Here is a tiny trained network, its code and every weight. The questions are about switching its units off for an input and a target symbol, where a switched-off unit gives its printed mean instead of its output.

import numpy as np


def w(rows, s, z=0):
    codes = np.array(rows[::2]) - 128.0
    scale = np.full(codes.shape[1], s)
    scale[-1] = z or s
    return codes * scale


def norm(h):
    return h / np.sqrt((h * h).mean(-1, keepdims=True) + 1e-5)


def f(y):
    return y / 2 * (1 + np.tanh(0.7978845608 * (y + 0.044715 * y**3)))


def softmax(a):
    e = np.exp(a - a.max(-1, keepdims=True))
    return e / e.sum(-1, keepdims=True)


def log_softmax(a):
    a = a - a.max(-1, keepdims=True)
    return a - np.log(np.exp(a).sum(-1, keepdims=True))


def net(x, mask):
    ids = ['αβγδεζηλμξστφψω'.index(c) for c in x.split()]
    T = len(ids)
    res = E[ids] + P[:T]
    u = 0
    for l in range(2):
        r = norm(res)
        for j in range(3):
            rows = slice(2 * j, 2 * j + 2)
            q, k, v = (r @ M[l][rows].T for M in (Q, K, V))
            z = softmax(np.where(np.tri(T) > 0, q @ k.T / 2**0.5, -1e9)) @ v
            o = O[l][rows]
            res = res + np.where(mask[u + j], z, o[:, -1]) @ o[:, :-1]
        u += 3
        y = f(norm(res) @ A[l][:, :-1].T + A[l][:, -1])
        res = res + np.where(mask[u : u + 8], y, B[l][:, -1]) @ B[l][:, :-1]
        u += 8
    return log_softmax(norm(res)[-1] @ U[:, :-1].T + U[:, -1])


Q, K, V, O, A, B = {}, {}, {}, {}, {}, {}
E = w([
[148,89,128,120,37,132,98],'α',
[125,98,140,124,96,4,124],'β',
[84,155,174,141,120,132,126],'γ',
[120,133,92,104,144,99,169],'δ',
[144,131,129,56,112,176,141],'ε',
[119,142,161,166,162,96,80],'ζ',
[97,216,109,134,112,170,81],'η',
[98,128,135,138,70,123,160],'λ',
[168,135,38,95,100,181,153],'μ',
[98,149,120,221,125,102,126],'ξ',
[92,179,85,163,208,130,133],'σ',
[119,123,181,56,111,112,125],'τ',
[148,156,132,102,153,129,65],'φ',
[131,144,76,125,171,166,108],'ψ',
[172,144,153,131,129,111,156],'ω',
],0.03)
P = w([
[135,201,118,67,48,33,96],'0',
[141,199,109,98,26,54,101],'1',
[169,204,145,87,42,58,101],'2',
[112,184,130,134,82,104,86],'3',
[107,145,127,140,107,125,82],'4',
[69,159,140,165,132,178,69],'5',
[40,133,110,163,150,180,66],'6',
[3,123,118,153,143,187,86],'7',
],0.0065)
Q[0] = w([
[146,161,99,177,66,122,202],'0.h0',
[57,156,112,152,163,213,136],'0.h0',
[72,45,194,146,77,254,135],'0.h1',
[111,111,196,181,102,124,98],'0.h1',
[131,97,122,16,41,92,219],'0.h2',
[152,61,70,141,124,157,72],'0.h2',
],0.047)
K[0] = w([
[153,140,102,179,94,163,194],'0.h0',
[48,111,86,147,138,190,120],'0.h0',
[3,71,112,111,76,194,140],'0.h1',
[119,82,177,172,143,142,114],'0.h1',
[225,133,135,69,111,71,207],'0.h2',
[107,80,59,113,150,138,87],'0.h2',
],0.05)
V[0] = w([
[97,59,189,49,178,108,4],'0.h0',
[86,44,61,111,148,70,97],'0.h0',
[199,187,116,146,109,74,119],'0.h1',
[175,130,209,166,143,177,203],'0.h1',
[190,240,185,249,232,164,125],'0.h2',
[13,209,131,135,131,101,58],'0.h2',
],0.011)
O[0] = w([
[251,81,105,113,141,44,74,11],'0.h0',
[131,71,139,188,170,140,94,115],'0.h0',
[137,102,32,128,104,74,159,253],'0.h1',
[142,145,99,17,81,70,175,38],'0.h1',
[237,166,58,188,51,60,163,77],'0.h2',
[117,254,131,163,170,97,58,233],'0.h2',
],0.0085,0.0072)
A[0] = w([
[219,125,155,125,100,172,186,102],'0.n0',
[180,117,90,71,142,205,145,3],'0.n1',
[142,136,88,63,203,177,111,148],'0.n2',
[194,159,50,116,171,213,96,137],'0.n3',
[143,154,88,127,252,148,182,81],'0.n4',
[174,87,99,111,65,207,74,52],'0.n5',
[204,119,191,47,209,150,163,77],'0.n6',
[141,72,68,129,129,148,136,37],'0.n7',
],0.026,0.0045)
B[0] = w([
[167,142,114,105,14,102,123,158],'0.n0',
[117,239,103,145,161,186,173,131],'0.n1',
[199,163,182,90,122,147,182,222],'0.n2',
[89,99,22,116,25,169,104,216],'0.n3',
[218,81,120,236,134,146,126,254],'0.n4',
[152,182,134,117,179,203,52,137],'0.n5',
[252,117,209,94,119,133,105,154],'0.n6',
[109,85,126,104,144,152,204,138],'0.n7',
],0.023,0.0091)
Q[1] = w([
[134,97,94,102,13,194,139],'1.h0',
[71,235,125,61,57,156,182],'1.h0',
[183,201,60,186,90,147,137],'1.h1',
[68,62,122,121,253,133,102],'1.h1',
[110,175,203,180,242,114,97],'1.h2',
[109,118,152,62,180,64,102],'1.h2',
],0.043)
K[1] = w([
[104,97,116,110,63,169,187],'1.h0',
[8,156,204,99,67,150,153],'1.h0',
[116,158,54,143,23,111,155],'1.h1',
[140,132,78,137,255,117,116],'1.h1',
[144,191,203,200,128,138,28],'1.h2',
[176,127,190,145,136,141,130],'1.h2',
],0.042)
V[1] = w([
[122,137,95,145,156,98,154],'1.h0',
[140,97,43,89,215,110,145],'1.h0',
[154,115,117,72,85,61,249],'1.h1',
[120,112,244,185,6,164,47],'1.h1',
[133,126,78,133,166,132,123],'1.h2',
[153,137,204,165,23,148,66],'1.h2',
],0.019)
O[1] = w([
[126,109,124,152,118,123,115,118],'1.h0',
[145,133,96,163,166,121,102,37],'1.h0',
[162,125,160,115,9,149,163,117],'1.h1',
[61,106,182,122,140,175,104,245],'1.h1',
[97,105,113,147,142,148,124,134],'1.h2',
[179,163,113,120,62,113,138,200],'1.h2',
],0.015,0.012)
A[1] = w([
[89,124,128,209,136,113,187,42],'1.n0',
[173,38,56,45,122,157,74,2],'1.n1',
[194,91,173,182,195,198,220,79],'1.n2',
[154,81,67,177,137,129,133,72],'1.n3',
[66,100,103,84,176,147,198,126],'1.n4',
[168,136,147,67,153,183,81,21],'1.n5',
[148,3,178,56,154,28,116,105],'1.n6',
[157,44,148,179,152,125,232,63],'1.n7',
],0.023,0.0063)
B[1] = w([
[126,142,188,169,92,166,206,160],'1.n0',
[92,112,179,4,180,87,116,140],'1.n1',
[78,88,110,67,181,63,243,253],'1.n2',
[163,77,179,103,138,117,165,169],'1.n3',
[97,104,179,108,53,168,139,154],'1.n4',
[161,140,106,231,143,130,44,136],'1.n5',
[29,48,157,207,65,100,167,152],'1.n6',
[64,90,92,98,185,38,188,201],'1.n7',
],0.026,0.021)
U = w([
[138,121,124,143,188,157,68,241],'α',
[51,50,130,220,101,73,87,22],'β',
[96,237,179,109,136,41,104,49],'γ',
[112,119,94,107,187,72,193,252],'δ',
[207,189,150,89,171,178,148,152],'ε',
[161,145,107,166,130,28,78,202],'ζ',
[52,166,6,136,101,125,116,138],'η',
[50,142,195,59,109,201,122,71],'λ',
[123,144,70,135,162,254,187,46],'μ',
[104,214,162,228,117,132,194,11],'ξ',
[170,80,94,227,116,187,158,138],'σ',
[189,81,213,132,108,92,99,161],'τ',
[118,111,115,15,117,66,57,88],'φ',
[159,18,68,89,110,184,100,119],'ψ',
[202,165,100,79,30,104,174,79],'ω',
],0.012,0.0044)

Each question gives the input, a string of symbols that net reads in full, and the target symbol t.
The units are the heads (2 rows each of Q, K, V and O) and the neurons (one row each of A and B). Each row of codes is followed by its name. A weight is (code - 128) times the scale printed after its matrix; where a second scale follows, it is the last column's (O, A, B and U).
mask holds one flag per unit, layer by layer, with each layer's heads first. A switched-off unit (its flag False) gives its mean, the last column of its rows in O or B, instead of its output. The means were averaged over made-up inputs and are rounded, as every weight is.
A unit's drop is (log p(t) with every unit on - log p(t) with that unit switched off) / (log p(t) with every unit on - log p(t) with every unit switched off).
The circuit of an input: a set's keep is (log p(t) with only the set's units on - log p(t) with every unit switched off) / (log p(t) with every unit on - log p(t) with every unit switched off). Starting from the 12 units with the biggest drops (on a tie, the unit counted first), units are removed one at a time, each time the one whose removal leaves the highest keep (on an exact tie, the one counted first), for as long as the keep stays at least 0.8.
circuit, biggest first: the units of the circuit, biggest drop first
unit that matters most: the unit with the biggest drop
top k neurons in layer l: the k neurons of layer l with the biggest drops, biggest first
which heads matter: for each layer, one digit per head in row order, 1 if its drop is at least 0.15 and else 0, layers parted by /
drop when u is switched off: that unit's drop, to one decimal
input λ ψ ψ, target ψ: circuit, biggest first	0.n3, 0.n4, 1.n1
input β α ω η, target ω: which heads matter	000 / 010
input ω δ ε λ δ η, target λ: which heads matter	010 / 111
input λ δ δ δ ω δ τ, target ω: circuit, biggest first	0.h2, 0.n0
input δ τ δ λ δ η δ τ, target τ: circuit, biggest first	0.n6, 0.h0, 1.n5
input β η σ, target σ: circuit, biggest first	0.h2, 0.n3, 0.n4, 1.n2
input ω ψ σ, target ω: circuit, biggest first	1.h1, 0.h1
input η δ ψ ω ψ λ, target ω: circuit, biggest first	0.h2, 0.n0
input ψ ψ λ ω η, target ω: which heads matter	010 / 010
input η δ δ η ω ξ, target ω: unit that matters most	0.h2
input ε λ τ ζ, target ζ: which heads matter	100 / 000
input λ τ δ β, target β: which heads matter	000 / 000
input ω τ ε, target ω: which heads matter	000 / 010
input β γ τ η δ β φ, target φ: circuit, biggest first	1.n1, 0.h0, 1.n2
input μ δ δ λ δ μ, target μ: unit that matters most	0.n1
input δ λ β ω α ξ, target ω: which heads matter	010 / 010
input δ δ δ δ λ ε, target ε: top 3 neurons in layer 0	0.n1, 0.n6, 0.n2
input λ η λ δ ω λ λ δ, target λ: top 2 neurons in layer 0	0.n4, 0.n7
input ξ β λ λ λ δ σ ξ, target ξ: top 3 neurons in layer 1	1.n2, 1.n0, 1.n7
input δ β η ζ ξ, target ξ: unit that matters most	1.n2
input η η δ δ λ, target λ: drop when 0.n4 is switched off	0.4
input δ λ δ μ η η λ ε, target ε: top 2 neurons in layer 0	0.n6, 0.n1
input σ τ β ψ, target ψ: drop when 0.n4 is switched off	0.1
